In the rows, 128 means zero.
Each row is followed by its class.
102  143  162  90  138  142  137  133  150  172  134  148  176  147  152  133  137  103  113  143  165  142  157  119  114  178  105  123  155  118  129  71  158  66  165  130  94  159  145  157  114  137  115  98  110  162  159  123
zur
111  145  124  116  146  101  119  136  111  135  107  157  143  109  110  105  103  103  103  127  133  113  164  105  137  137  129  145  113  128  81  88  147  112  134  127  130  160  136  124  75  135  117  92  144  111  107  121
zur
143  128  124  157  115  213  109  46  121  132  113  207  126  145  111  109  72  129  158  148  163  130  81  128  106  135  81  139  104  109  125  171  142  133  145  76  119  96  160  86  160  139  75  135  159  126  123  154
Nufa
107  132  129  103  138  105  111  128  85  141  114  134  175  124  120  135  120  159  131  138  74  114  162  157  110  138  60  192  136  149  82  97  87  104  172  109  133  113  131  95  118  133  121  82  98  134  151  158
zepe
113  116  153  121  125  133  166  146  130  123  69  149  121  126  118  94  86  93  121  124  159  139  151  153  115  156  51  127  153  109  159  132  149  130  47  114  132  110  110  120  88  128  105  146  108  136  147  112
musog
170  170  97  102  88  135  117  94  132  151  104  130  108  87  95  118  111  145  103  116  142  143  118  165  131  143  101  109  202  103  120  126  128  123  107  76  163  139  133  79  136  105  72  113  128  135  130  118
lino
135  131  167  99  120  70  109  135  119  164  159  127  144  106  152  120  98  135  147  140  27  153  176  111  114  118  69  151  115  163  87  119  82  121  176  141  151  108  127  153  106  127  111  79  137  147  113  143
fesib
180  194  121  92  126  111  158  18  92  155  125  170  130  102  111  131  141  138  138  148  135  99  116  129  147  142  97  175  54  98  180  115  129  105  103  123  103  94  172  143  110  159  129  61  171  133  117  153
fesib
179  168  189  142  112  101  119  125  123  96  131  144  75  102  148  128  95  127  116  157  89  162  187  169  123  158  90  157  131  133  129  108  119  123  173  118  138  143  126  96  107  144  96  137  117  169  140  116
zur
125  152  136  50  135  141  178  110  106  97  96  159  143  92  148  121  111  102  115  91  152  152  142  139  112  149  69  161  196  70  99  87  118  124  98  108  107  148  128  82  101  117  82  99  144  138  129  107
musog
135  158  152  119  79  189  92  195  141  172  129  102  90  128  105  133  144  95  83  143  169  112  115  139  118  159  116  105  166  133  150  151  61  124  170  109  141  160  93  174  162  101  85  116  131  178  142  154
zur
54  96  152  40  149  149  158  136  123  101  111  162  158  168  134  112  107  143  154  103  86  131  171  139  104  195  126  141  112  116  85  75  162  130  106  140  102  85  120  92  78  130  133  176  103  144  176  107
musog
177  149  125  132  155  128  109  176  72  137  113  171  77  97  108  116  113  187  143  144  61  144  112  136  100  120  62  171  104  116  132  137  105  157  179  113  164  107  120  88  126  122  109  204  155  123  140  126
musog
156  117  94  157  175  86  75  163  125  160  100  154  114  92  119  125  99  121  100  155  127  128  159  125  129  134  96  138  151  150  115  142  182  97  202  112  127  165  100  108  135  139  158  134  153  122  118  113
zur
156  126  191  198  143  110  76  149  145  132  85  140  42  92  115  116  77  96  150  146  114  147  151  140  102  112  89  119  163  146  150  133  90  133  183  119  161  148  95  154  122  128  74  119  106  172  152  118
lufe
134  129  128  44  129  109  125  205  103  139  71  96  82  135  130  113  168  67  106  159  154  129  146  143  136  158  112  121  112  141  149  72  117  147  148  115  159  100  140  124  98  99  124  63  163  99  149  174
Nufa
111  128  164  107  98  102  92  170  160  167  90  107  101  152  110  116  54  131  119  98  37  179  178  116  118  154  142  81  146  156  37  39  170  146  148  127  177  116  127  146  56  108  100  161  93  130  130  91
lino
144  130  122  180  130  83  76  110  117  105  115  134  126  133  114  87  92  188  142  158  93  139  123  156  117  151  80  126  78  125  128  197  127  132  169  79  142  119  84  109  160  118  109  157  119  133  110  130
Nufa
108  143  134  100  160  107  103  129  143  174  66  144  110  136  123  90  126  116  144  117  194  177  154  124  128  144  136  119  191  90  120  99  136  111  124  111  141  190  116  126  107  116  80  120  146  134  113  111
Nufa
156  153  87  92  134  177  98  91  97  150  97  152  170  116  140  122  137  118  128  131  193  199  114  127  124  101  129  125  137  107  106  96  125  141  104  81  136  93  97  131  117  97  104  128  177  87  143  106
dusom
165  125  158  149  128  56  90  115  107  102  129  110  129  110  153  104  85  161  125  166  84  129  153  218  122  181  49  142  141  155  112  162  105  98  196  83  150  103  109  146  128  130  100  47  124  200  130  143
zur
113  101  151  78  147  116  137  182  149  158  138  101  156  149  137  121  85  113  127  122  75  99  151  134  102  167  104  123  199  107  104  77  144  73  98  129  153  154  109  144  100  105  148  111  101  157  153  128
lufe
141  139  173  121  170  129  119  128  113  154  91  141  200  82  121  103  106  129  134  169  150  164  110  143  122  156  40  161  146  98  110  111  110  56  125  82  150  118  96  178  109  130  100  137  109  153  145  122
zur
192  155  136  173  143  86  123  69  139  118  75  140  149  128  134  111  121  142  158  168  170  160  119  159  111  139  75  140  138  107  207  107  139  105  126  76  167  99  128  133  111  131  109  69  109  159  138  133
Nufa
115  109  133  110  161  84  53  150  111  160  102  126  98  92  112  135  75  118  120  165  95  158  183  151  126  123  73  157  187  147  141  166  105  114  210  103  135  136  52  143  158  121  131  92  135  184  143  119
zur
139  147  99  36  131  154  108  95  133  206  92  159  139  153  128  114  177  121  128  127  133  152  110  61  114  90  142  138  132  84  37  88  144  113  135  141  153  149  98  101  118  90  113  117  187  92  98  107
dusom
106  125  102  92  151  156  114  144  129  137  99  136  154  141  131  110  131  126  132  115  136  105  126  120  126  122  144  131  148  132  78  94  114  152  150  92  139  126  119  115  95  106  138  61  119  112  142  119
nibo
138  135  132  92  132  124  104  146  107  133  121  112  67  130  134  120  137  134  130  156  109  122  151  158  87  158  81  157  127  118  161  132  65  164  147  82  134  108  118  107  152  99  121  93  125  127  167  143
Nufa
99  87  105  108  106  151  165  170  149  168  139  78  128  74  172  129  162  157  127  114  116  126  133  110  134  183  189  95  132  148  50  121  150  178  214  120  113  141  180  103  137  145  126  156  149  165  116  102
fesib
134  148  122  61  148  135  73  172  92  143  147  97  119  129  144  118  120  149  75  122  79  121  128  172  146  138  128  138  189  95  112  136  125  144  214  70  115  171  83  113  138  108  110  70  153  141  127  129
nibo
165  142  108  159  135  68  109  225  81  123  119  130  90  71  113  118  130  115  103  154  95  167  160  155  109  131  106  161  167  121  132  125  102  138  207  109  127  140  113  105  120  85  147  149  178  121  129  127
lufe
144  143  166  125  144  105  139  112  133  127  131  137  132  111  126  99  53  139  157  137  134  157  152  156  148  158  116  138  110  119  126  132  137  133  94  116  139  106  115  126  90  124  116  157  138  176  130  127
zur
129  149  171  133  122  93  78  50  163  113  106  129  107  87  127  121  139  149  107  130  84  147  172  148  103  172  46  144  139  123  186  160  139  79  214  125  126  128  97  149  157  157  93  114  98  191  88  127
zur
134  147  163  117  104  202  117  143  105  156  131  125  130  126  129  116  170  105  83  166  161  123  100  179  120  187  108  149  153  99  124  141  93  122  194  89  95  152  113  131  131  136  90  109  146  158  126  142
zur
170  141  112  121  136  31  129  224  99  107  91  91  106  117  153  101  128  165  109  119  98  117  134  165  128  183  151  124  129  110  88  90  149  142  136  92  147  133  171  141  106  91  125  105  132  124  153  140
Nufa
131  105  92  54  132  175  123  127  139  132  146  108  88  148  166  125  150  137  120  152  167  151  90  95  141  152  216  149  104  99  89  110  131  190  115  120  104  89  140  146  131  109  143  124  197  134  116  114
zur
139  147  139  109  154  143  128  172  94  148  149  151  119  148  118  147  143  154  123  152  101  141  136  145  106  106  92  184  146  107  183  117  100  143  161  130  120  100  106  100  97  123  140  142  140  141  156  148
musog
116  127  137  161  136  51  142  187  153  112  114  95  56  121  144  134  155  139  140  141  119  141  189  131  140  116  158  98  155  117  115  98  178  109  147  143  171  151  157  87  88  109  116  121  113  154  144  127
lufe
88  120  101  91  129  105  86  148  113  181  95  122  126  155  128  139  97  94  159  119  92  105  207  111  117  128  155  75  96  145  173  53  164  154  136  139  176  123  106  128  108  135  134  105  101  134  164  116
fesib
104  122  105  129  115  81  74  191  96  109  125  124  116  105  99  119  144  149  149  132  82  142  156  108  102  127  131  144  138  133  174  119  130  157  175  131  167  140  125  102  131  102  99  143  144  166  149  148
musog
150  139  114  135  134  92  99  112  113  76  83  164  152  104  129  123  87  157  125  127  121  129  163  140  109  129  89  163  126  139  154  115  99  138  138  104  151  84  107  125  122  129  119  84  100  158  142  122
zur
151  137  115  127  163  78  125  193  85  151  88  148  169  118  135  112  95  129  146  104  95  112  168  158  133  110  109  150  183  130  125  99  122  125  144  122  160  124  124  135  72  119  142  60  141  144  137  139
fesib
114  125  113  36  142  135  143  181  96  148  106  131  120  137  130  100  143  116  128  134  129  168  105  108  125  130  135  131  119  100  102  74  109  164  93  129  153  96  115  140  80  96  100  133  171  97  128  117
musog
123  136  113  111  131  97  135  162  126  154  119  109  138  73  125  125  109  98  103  129  142  162  112  116  144  119  111  129  167  113  74  116  116  101  192  135  115  171  123  146  163  108  93  155  159  130  91  131
zepe
86  100  113  50  104  224  162  177  129  132  151  101  112  132  180  139  168  101  110  103  133  145  125  128  107  170  144  158  136  103  71  137  68  197  88  128  83  52  125  135  128  107  155  134  156  122  153  144
musog
173  122  121  160  157  83  105  123  108  110  119  139  107  82  123  123  125  153  117  154  63  134  140  144  124  71  69  152  158  163  141  161  100  112  221  136  169  109  102  105  149  138  133  108  119  127  129  103
lino
145  143  134  84  68  200  152  149  89  142  132  88  90  129  128  145  89  107  92  112  77  181  128  172  121  148  99  77  167  128  66  106  116  143  157  91  173  89  119  111  131  99  98  179  159  120  119  86
lino
89  124  126  61  144  103  109  144  93  158  103  86  158  113  159  116  142  134  136  118  115  159  123  126  154  121  78  129  139  101  76  132  145  128  172  108  103  129  120  168  127  91  112  92  161  113  97  139
fesib
122  155  96  148  100  121  132  123  123  141  139  103  177  120  93  139  131  107  140  147  170  182  121  107  145  140  175  137  140  113  67  60  152  100  96  98  150  162  145  93  80  111  107  155  173  119  87  138
zepe
130  138  165  127  92  210  122  166  134  135  122  114  142  96  88  126  133  113  109  111  113  97  114  122  106  165  105  133  158  165  141  134  76  136  175  118  125  158  103  136  135  116  126  151  104  155  153  140
lufe
149  150  116  114  131  93  135  208  103  151  150  133  127  162  133  137  54  164  120  98  132  144  131  140  152  133  151  139  163  109  122  112  105  157  82  123  95  151  146  157  86  121  125  124  186  152  87  140
fesib
125  138  143  84  154  149  132  127  117  124  88  90  93  100  149  109  138  122  124  112  112  150  120  124  142  156  127  144  163  98  119  99  162  151  157  96  133  133  143  178  96  119  119  66  155  151  111  98
zur
126  132  94  106  138  119  155  127  77  181  141  174  135  110  149  121  125  132  149  125  93  111  180  123  115  109  143  168  119  138  98  122  98  156  108  136  119  98  167  115  112  130  155  93  143  101  172  111
fesib
123  138  114  52  158  133  128  126  111  162  119  151  134  140  158  115  104  123  102  126  162  135  131  148  126  151  83  140  155  62  109  126  139  108  110  100  105  119  118  128  135  108  107  93  163  132  118  131
zur
138  150  107  158  143  95  98  138  95  158  125  135  161  109  138  122  98  151  107  153  118  148  163  142  124  119  92  124  118  104  99  82  150  103  184  90  162  140  137  108  90  151  93  93  155  142  114  130
dusom
136  120  118  135  168  95  103  59  120  131  111  135  131  109  153  146  86  163  123  116  126  116  179  166  101  112  65  157  142  116  115  150  149  120  124  86  116  97  125  67  142  129  132  128  90  103  148  139
Nufa
145  138  140  132  134  64  94  170  81  132  104  90  146  116  138  112  67  142  115  130  85  139  171  197  126  102  74  135  187  138  208  122  106  133  242  124  171  117  108  167  147  102  116  101  108  179  143  158
Nufa
101  156  162  107  113  141  86  113  144  86  118  132  144  110  131  106  86  83  141  108  128  164  185  203  119  174  78  121  212  119  192  134  104  131  150  99  113  143  69  128  126  108  86  90  87  181  137  140
zur
133  116  151  99  149  113  77  137  96  102  99  133  122  93  141  124  110  99  127  136  105  97  165  155  90  101  44  159  124  139  102  135  51  120  183  102  161  94  81  104  160  96  112  102  106  126  172  146
nibo
177  146  115  133  143  73  127  117  102  129  84  150  122  77  144  124  60  98  153  139  125  180  197  122  130  107  95  168  167  116  105  91  134  106  57  94  202  117  146  97  100  128  127  93  143  124  158  125
Nufa
169  125  105  175  124  73  148  116  120  183  110  142  94  71  121  135  89  121  126  168  87  121  155  144  114  111  98  178  96  154  125  128  95  159  147  134  144  69  158  106  130  156  148  115  118  134  136  145
zepe
69  133  115  103  155  71  120  130  103  135  102  100  145  123  160  118  137  138  119  149  82  103  192  184  156  146  42  108  131  127  58  112  203  56  211  114  142  140  141  114  111  124  134  59  76  114  136  142
zur
149  140  117  177  126  67  104  128  96  114  90  118  154  89  133  93  123  137  115  140  126  127  164  189  106  175  59  155  175  111  123  137  120  71  159  102  159  167  118  139  133  128  124  118  126  162  96  115
zur
129  130  122  68  147  155  153  147  89  119  101  134  163  124  136  105  117  96  122  120  122  141  74  136  121  124  91  121  176  73  127  128  114  111  133  101  131  139  107  149  156  97  100  120  144  98  110  118
Nufa
175  169  128  82  139  87  140  111  110  118  95  132  125  116  137  136  130  130  148  140  130  112  166  153  140  124  69  135  129  123  174  101  127  103  145  113  162  115  106  100  117  110  131  64  132  157  156  137
fesib
137  144  173  123  143  178  94  152  93  120  137  142  104  156  108  152  23  169  127  117  91  161  147  162  124  138  95  150  181  131  143  126  109  129  173  73  140  125  119  121  117  140  89  143  150  183  141  141
Nufa
113  123  116  133  145  55  109  126  85  180  115  135  126  112  127  116  58  155  130  154  37  143  179  139  127  114  101  179  118  119  48  108  120  110  149  143  134  132  134  164  105  151  155  124  138  141  117  106
dusom
179  141  148  146  138  88  84  181  87  193  115  170  116  96  133  139  110  144  106  163  87  136  168  138  87  126  33  148  157  134  115  123  104  72  189  106  170  153  124  87  148  135  90  119  127  142  171  142
lufe
151  132  136  164  136  56  130  114  111  137  119  117  174  75  120  130  96  91  128  122  105  147  160  145  113  129  118  144  128  147  104  105  144  109  172  122  128  113  115  119  116  114  126  135  132  139  134  129
zepe
128  134  126  82  106  242  112  149  108  122  125  117  101  144  128  117  140  152  84  152  136  153  93  112  129  129  119  140  151  140  50  121  106  155  206  75  148  128  112  125  122  94  94  133  168  113  111  96
zur
132  145  136  133  124  56  97  200  87  156  130  133  124  101  124  115  22  166  124  140  37  158  186  174  148  131  68  157  137  119  114  128  127  142  166  132  127  153  128  118  116  144  123  161  137  172  119  153
dusom
148  136  104  120  110  91  117  181  114  147  107  150  147  134  102  131  48  112  112  133  74  141  155  171  109  123  48  141  197  133  118  120  68  113  116  115  151  97  88  128  123  103  151  91  109  137  136  130
lino
117  125  77  175  167  95  89  61  109  160  84  130  150  74  137  96  101  98  147  169  133  122  157  132  121  74  86  155  69  122  118  79  119  120  165  138  171  88  119  151  140  142  130  145  85  71  132  132
zepe
160  138  153  150  149  101  115  126  112  151  115  80  152  102  136  159  101  148  140  141  93  172  174  124  117  134  149  170  176  120  129  62  147  136  179  78  172  147  128  102  79  147  144  96  129  191  146  113
Nufa
102  100  146  112  154  78  141  176  120  158  158  109  140  158  152  134  105  137  106  145  98  120  142  195  133  182  135  121  172  116  81  120  174  111  118  100  79  129  125  131  72  138  126  73  110  157  171  132
musog
117  120  158  109  149  49  114  169  79  111  98  140  116  94  149  89  92  116  145  157  43  141  208  133  118  128  36  173  123  125  126  107  133  121  210  137  152  142  126  97  119  115  128  82  128  151  157  131
lufe
106  116  145  159  142  113  102  162  106  106  93  146  132  136  123  112  101  120  127  156  104  128  175  152  123  113  48  176  161  154  115  142  112  99  154  137  138  148  104  129  111  129  150  128  98  121  119  125
zur
88  114  152  140  98  117  123  234  150  111  156  99  172  158  129  131  67  130  127  137  95  169  145  173  131  189  131  81  177  108  113  88  199  122  166  101  98  165  135  106  92  114  105  182  125  189  128  147
dusom
81  119  129  138  115  82  147  242  164  133  117  95  119  157  117  130  162  131  114  86  88  129  188  149  114  139  171  118  177  127  87  108  107  129  107  169  141  86  130  131  67  91  168  148  92  136  134  139
lino
143  132  132  151  93  183  122  133  133  130  81  92  128  87  127  125  186  112  122  143  148  119  119  128  127  113  77  145  165  138  126  173  100  121  152  112  158  130  95  121  158  100  141  114  98  133  153  141
lufe
129  139  123  145  125  132  101  123  75  145  101  134  181  97  129  143  144  172  158  128  72  140  135  103  135  90  120  162  85  147  87  117  114  145  191  116  161  90  135  130  105  143  124  115  128  130  126  138
fesib
132  161  171  71  159  95  131  70  116  149  125  146  148  87  126  118  119  119  122  132  112  144  159  112  105  126  119  198  105  104  133  63  75  123  192  142  104  107  115  145  121  128  94  107  128  160  155  126
zepe
164  145  163  129  138  81  123  160  133  151  116  151  180  96  101  109  111  103  150  153  114  185  136  128  95  159  90  159  168  83  216  86  131  109  117  118  130  140  98  115  94  109  125  157  136  168  129  140
lufe
89  113  162  87  164  122  109  183  145  114  152  137  99  126  135  121  151  182  134  115  72  125  127  119  113  170  109  147  135  152  84  157  99  139  231  94  82  123  151  120  126  119  110  68  145  170  140  139
nibo
147  171  96  135  104  167  126  101  87  152  107  139  164  126  94  108  104  131  102  168  177  151  98  172  142  136  87  135  210  103  130  82  132  81  146  75  137  193  134  130  105  115  98  109  138  116  111  114
lufe
